Here is a tiny trained network, its code and every weight. The questions are about switching its units off for an input and a class, where a switched-off unit gives its printed mean instead of its output.

import numpy as np


def w(rows, s, z=0):
    codes = np.array(rows[::2]) - 128.0
    scale = np.full(codes.shape[1], s)
    scale[-1] = z or s
    return codes * scale


def f(y):
    return np.maximum(y, 0)


def log_softmax(a):
    a = a - a.max(-1, keepdims=True)
    return a - np.log(np.exp(a).sum(-1, keepdims=True))


def net(x, mask):
    res = np.array(x, float).reshape(1, 3) / 4 @ E
    y = f(res @ A[0][:, :-1].T + A[0][:, -1])
    res = res + np.where(mask, y, B[0][:, -1]) @ B[0][:, :-1]
    return log_softmax(res[-1] @ U[:, :-1].T + U[:, -1])


A, B = {}, {}
E = w([
[46,80,136,160,152,116,191,91,77],'x0',
[126,61,247,124,7,122,125,128,131],'x1',
[90,186,63,148,61,54,102,163,80],'x2',
],0.016)
A[0] = w([
[201,134,148,77,144,188,117,220,242,229],'n0',
[128,135,165,136,17,69,137,176,71,2],'n1',
[147,119,134,182,125,88,96,127,150,68],'n2',
[214,216,105,113,143,133,35,150,226,231],'n3',
[202,112,163,81,33,137,54,165,170,127],'n4',
[102,91,199,134,43,81,85,161,95,44],'n5',
[179,90,155,125,67,123,86,186,182,147],'n6',
[81,114,78,150,91,81,94,130,68,65],'n7',
[142,239,68,130,73,99,33,243,110,154],'n8',
[168,48,224,97,90,195,172,75,184,110],'n9',
[65,69,162,181,96,85,202,50,95,45],'n10',
[74,121,117,161,90,109,101,110,95,71],'n11',
[213,80,119,64,162,173,90,165,123,198],'n12',
[175,82,118,108,246,199,145,67,143,203],'n13',
[74,89,126,137,147,108,180,60,59,141],'n14',
[94,149,70,220,127,73,168,172,63,75],'n15',
],0.011,0.0061)
B[0] = w([
[189,165,148,146,49,121,110,85,186,219],'n0',
[158,27,56,86,73,108,107,136,189,195],'n1',
[137,102,146,120,119,123,162,142,131,135],'n2',
[139,134,97,183,9,148,64,131,124,242],'n3',
[118,159,186,65,137,92,179,93,139,218],'n4',
[156,28,136,85,100,109,83,111,178,205],'n5',
[128,143,188,90,108,58,168,64,118,196],'n6',
[199,134,81,171,131,61,145,109,178,173],'n7',
[105,143,56,100,51,101,171,162,49,251],'n8',
[88,159,220,173,174,144,102,47,49,226],'n9',
[105,79,122,184,149,156,45,124,152,186],'n10',
[153,105,66,134,126,114,117,70,127,157],'n11',
[177,131,117,163,105,149,108,112,172,186],'n12',
[113,94,88,109,129,202,146,202,220,215],'n13',
[87,100,101,187,193,146,128,161,180,179],'n14',
[168,201,84,192,171,100,142,107,163,186],'n15',
],0.011,0.025)
U = w([
[154,100,115,156,88,139,76,128,185,224],'0',
[153,171,201,118,116,130,127,95,111,140],'1',
[108,101,121,129,196,192,168,195,159,254],'2',
[95,90,186,180,177,150,89,112,61,39],'3',
[141,178,98,140,88,131,127,173,7,43],'4',
[146,111,129,49,93,87,150,134,90,33],'5',
[142,188,92,180,210,61,160,139,111,107],'6',
],0.016,0.0018)

Each question gives the input, the list of numbers given to net, and the class t.
The units are the neurons (one row each of A and B). Each row of codes is followed by its name. A weight is (code - 128) times the scale printed after its matrix; where a second scale follows, it is the last column's (A, B and U).
mask holds one flag per neuron, in row order. A switched-off neuron (its flag False) gives its mean, the last column of its row in B, instead of its output. The means were averaged over made-up inputs and are rounded, as every weight is.
A unit's drop is (log p(t) with every unit on - log p(t) with that unit switched off) / (log p(t) with every unit on - log p(t) with every unit switched off).
The circuit of an input: a set's keep is (log p(t) with only the set's units on - log p(t) with every unit switched off) / (log p(t) with every unit on - log p(t) with every unit switched off). Starting from the 12 units with the biggest drops (on a tie, the unit counted first), units are removed one at a time, each time the one whose removal leaves the highest keep (on an exact tie, the one counted first), for as long as the keep stays at least 0.8.
circuit, biggest first: the units of the circuit, biggest drop first
top k neurons: the k neurons with the biggest drops, biggest first
drop of u: that unit's drop, to one decimal
input [0,8,-1], class 1: circuit, biggest first => (n9)
input [0,4,7], class 5: circuit, biggest first => (n8, n3)
input [1,0,7], class 6: circuit, biggest first => (n15, n3)
input [0,8,1], class 5: top 2 neurons => (n1, n4)
input [-6,0,3], class 4: top 2 neurons => (n8, n3)
input [1,-1,6], class 6: top 3 neurons => (n15, n3, n7)
input [-8,-4,1], class 4: top 2 neurons => (n8, n5)
input [-7,-3,1], class 4: top 2 neurons => (n8, n5)
input [2,0,-3], class 2: top 2 neurons => (n3, n13)
input [7,3,-8], class 3: drop of n9 => 1.1
input [4,1,-8], class 3: drop of n9 => 1.3
input [2,-3,8], class 6: drop of n15 => 0.2
